Below are the code and all the weights of a small trained network. Each question names an input and a class and asks about switching units off, where a switched-off unit gives its printed mean instead of its output.

import numpy as np


def w(rows, s, z=0):
    codes = np.array(rows[::2]) - 128.0
    scale = np.full(codes.shape[1], s)
    scale[-1] = z or s
    return codes * scale


def norm(h):
    return h / np.sqrt((h * h).mean(-1, keepdims=True) + 1e-5)


def f(y):
    return np.maximum(y, 0)


def log_softmax(a):
    a = a - a.max(-1, keepdims=True)
    return a - np.log(np.exp(a).sum(-1, keepdims=True))


def net(x, mask):
    res = np.array(x, float).reshape(1, 3) / 4 @ E
    u = 0
    for l in range(3):
        y = f(norm(res) @ A[l][:, :-1].T + A[l][:, -1])
        res = res + np.where(mask[u : u + 7], y, B[l][:, -1]) @ B[l][:, :-1]
        u += 7
    return log_softmax(norm(res)[-1] @ U[:, :-1].T + U[:, -1])


A, B = {}, {}
E = w([
[96,190,248,147,180,190,134],'x0',
[155,213,154,54,96,101,186],'x1',
[138,59,115,80,253,129,194],'x2',
],0.0059)
A[0] = w([
[115,163,96,115,115,189,95,205],'0.n0',
[50,51,177,144,127,243,117,102],'0.n1',
[131,125,181,104,175,173,150,154],'0.n2',
[194,42,105,17,129,121,92,56],'0.n3',
[144,2,86,77,61,135,91,48],'0.n4',
[144,126,114,188,179,107,140,124],'0.n5',
[184,141,55,245,208,184,138,1],'0.n6',
],0.0071,0.0031)
B[0] = w([
[88,58,152,57,156,178,99,208],'0.n0',
[162,157,131,131,95,142,162,252],'0.n1',
[132,84,170,125,83,165,129,248],'0.n2',
[111,125,151,83,120,167,109,213],'0.n3',
[159,138,112,124,87,255,110,234],'0.n4',
[112,123,191,71,96,62,49,179],'0.n5',
[162,175,91,191,133,132,145,185],'0.n6',
],0.0094,0.004)
A[1] = w([
[148,222,150,79,146,73,204,115],'1.n0',
[53,92,171,107,112,110,171,22],'1.n1',
[91,94,155,132,76,167,140,242],'1.n2',
[121,39,139,126,202,56,153,4],'1.n3',
[106,134,103,255,188,156,125,78],'1.n4',
[89,58,112,199,133,191,92,206],'1.n5',
[111,143,78,214,176,148,130,5],'1.n6',
],0.0093,0.002)
B[1] = w([
[255,137,64,232,199,109,60,167],'1.n0',
[209,154,125,185,118,147,167,157],'1.n1',
[83,62,42,147,124,89,160,255],'1.n2',
[120,52,158,78,134,136,117,139],'1.n3',
[235,212,61,150,144,133,151,148],'1.n4',
[176,200,167,87,156,61,139,226],'1.n5',
[223,235,109,213,80,49,154,134],'1.n6',
],0.0074,0.0082)
A[2] = w([
[47,197,101,79,92,122,73,102],'2.n0',
[137,107,146,102,129,236,139,252],'2.n1',
[140,75,20,121,108,75,144,126],'2.n2',
[137,74,148,99,217,136,156,6],'2.n3',
[58,158,254,174,199,234,175,79],'2.n4',
[84,53,176,88,174,77,182,91],'2.n5',
[54,143,103,164,120,112,52,83],'2.n6',
],0.0093,0.0034)
B[2] = w([
[117,90,206,110,208,93,76,188],'2.n0',
[90,143,162,181,89,64,132,254],'2.n1',
[111,134,139,158,154,177,187,249],'2.n2',
[87,176,159,60,101,90,23,171],'2.n3',
[109,66,1,48,113,201,139,227],'2.n4',
[112,171,180,186,188,93,57,172],'2.n5',
[140,159,185,9,211,52,85,161],'2.n6',
],0.0092,0.0068)
U = w([
[67,40,39,43,60,220,161,150],'0',
[245,210,84,151,166,98,143,3],'1',
[45,113,196,19,185,58,32,39],'2',
[65,130,151,156,116,103,181,206],'3',
],0.012,0.0031)

Each question gives the input, the list of numbers given to net, and the class t.
The units are the neurons (one row each of A and B). Each row of codes is followed by its name. A weight is (code - 128) times the scale printed after its matrix; where a second scale follows, it is the last column's (A, B and U).
mask holds one flag per neuron, layer by layer. A switched-off neuron (its flag False) gives its mean, the last column of its row in B, instead of its output. The means were averaged over made-up inputs and are rounded, as every weight is.
A unit's drop is (log p(t) with every unit on - log p(t) with that unit switched off) / (log p(t) with every unit on - log p(t) with every unit switched off).
The circuit of an input: a set's keep is (log p(t) with only the set's units on - log p(t) with every unit switched off) / (log p(t) with every unit on - log p(t) with every unit switched off). Starting from the 12 units with the biggest drops (on a tie, the unit counted first), units are removed one at a time, each time the one whose removal leaves the highest keep (on an exact tie, the one counted first), for as long as the keep stays at least 0.8.
units of the circuit, in order: the units of the circuit, biggest drop first
unit that matters most: the unit with the biggest drop
top k neurons: the k neurons with the biggest drops, biggest first
top k neurons in layer l: the k neurons of layer l with the biggest drops, biggest first
drop when u is switched off: that unit's drop, to one decimal
input [7,8,-1], class 1: units of the circuit, in order	[1.n0]
input [0,-4,-3], class 1: top 3 neurons in layer 0	[0.n2; 0.n3; 0.n6]
input [1,5,-5], class 1: top 4 neurons	[0.n4; 1.n0; 0.n2; 0.n3]
input [-1,-3,1], class 3: top 2 neurons	[0.n4; 0.n5]
input [6,6,5], class 0: top 2 neurons	[2.n4; 0.n2]
input [2,-5,-6], class 2: top 3 neurons	[0.n0; 0.n6; 1.n0]
input [-2,7,7], class 1: top 3 neurons in layer 2	[2.n0; 2.n6; 2.n4]
input [7,3,7], class 0: top 2 neurons in layer 0	[0.n2; 0.n0]
input [1,3,2], class 3: top 2 neurons in layer 2	[2.n4; 2.n2]
input [5,-7,6], class 1: units of the circuit, in order	[0.n6; 1.n4]
input [0,4,-1], class 1: top 2 neurons	[1.n0; 0.n4]
input [-3,-1,0], class 3: top 2 neurons	[2.n1; 2.n4]
input [-1,-3,-4], class 2: top 4 neurons	[0.n0; 1.n0; 1.n1; 2.n0]
input [2,1,3], class 3: top 2 neurons	[0.n2; 0.n0]
input [-3,6,8], class 2: units of the circuit, in order	[2.n3]
input [-2,3,-2], class 3: units of the circuit, in order	[2.n4; 1.n5]
input [-4,2,-5], class 2: top 2 neurons	[2.n0; 0.n1]
input [6,-3,6], class 0: top 3 neurons	[2.n4; 0.n1; 0.n0]
input [0,-3,-4], class 2: top 2 neurons	[0.n0; 1.n1]
input [-4,-6,-5], class 1: unit that matters most	1.n5
input [1,8,6], class 1: top 2 neurons	[1.n0; 0.n0]
input [-4,1,-5], class 2: top 3 neurons in layer 1	[1.n1; 1.n0; 1.n4]
input [-1,-2,0], class 3: top 2 neurons in layer 2	[2.n4; 2.n1]
input [3,6,-1], class 1: top 2 neurons	[1.n0; 0.n4]
input [-3,-1,5], class 2: top 3 neurons	[0.n1; 2.n4; 2.n3]
input [2,-2,2], class 3: top 3 neurons in layer 0	[0.n2; 0.n1; 0.n5]
input [-4,-2,6], class 2: unit that matters most	2.n4
input [5,-1,-3], class 0: drop when 2.n4 is switched off	0.6
input [8,-3,-2], class 0: drop when 2.n4 is switched off	0.8
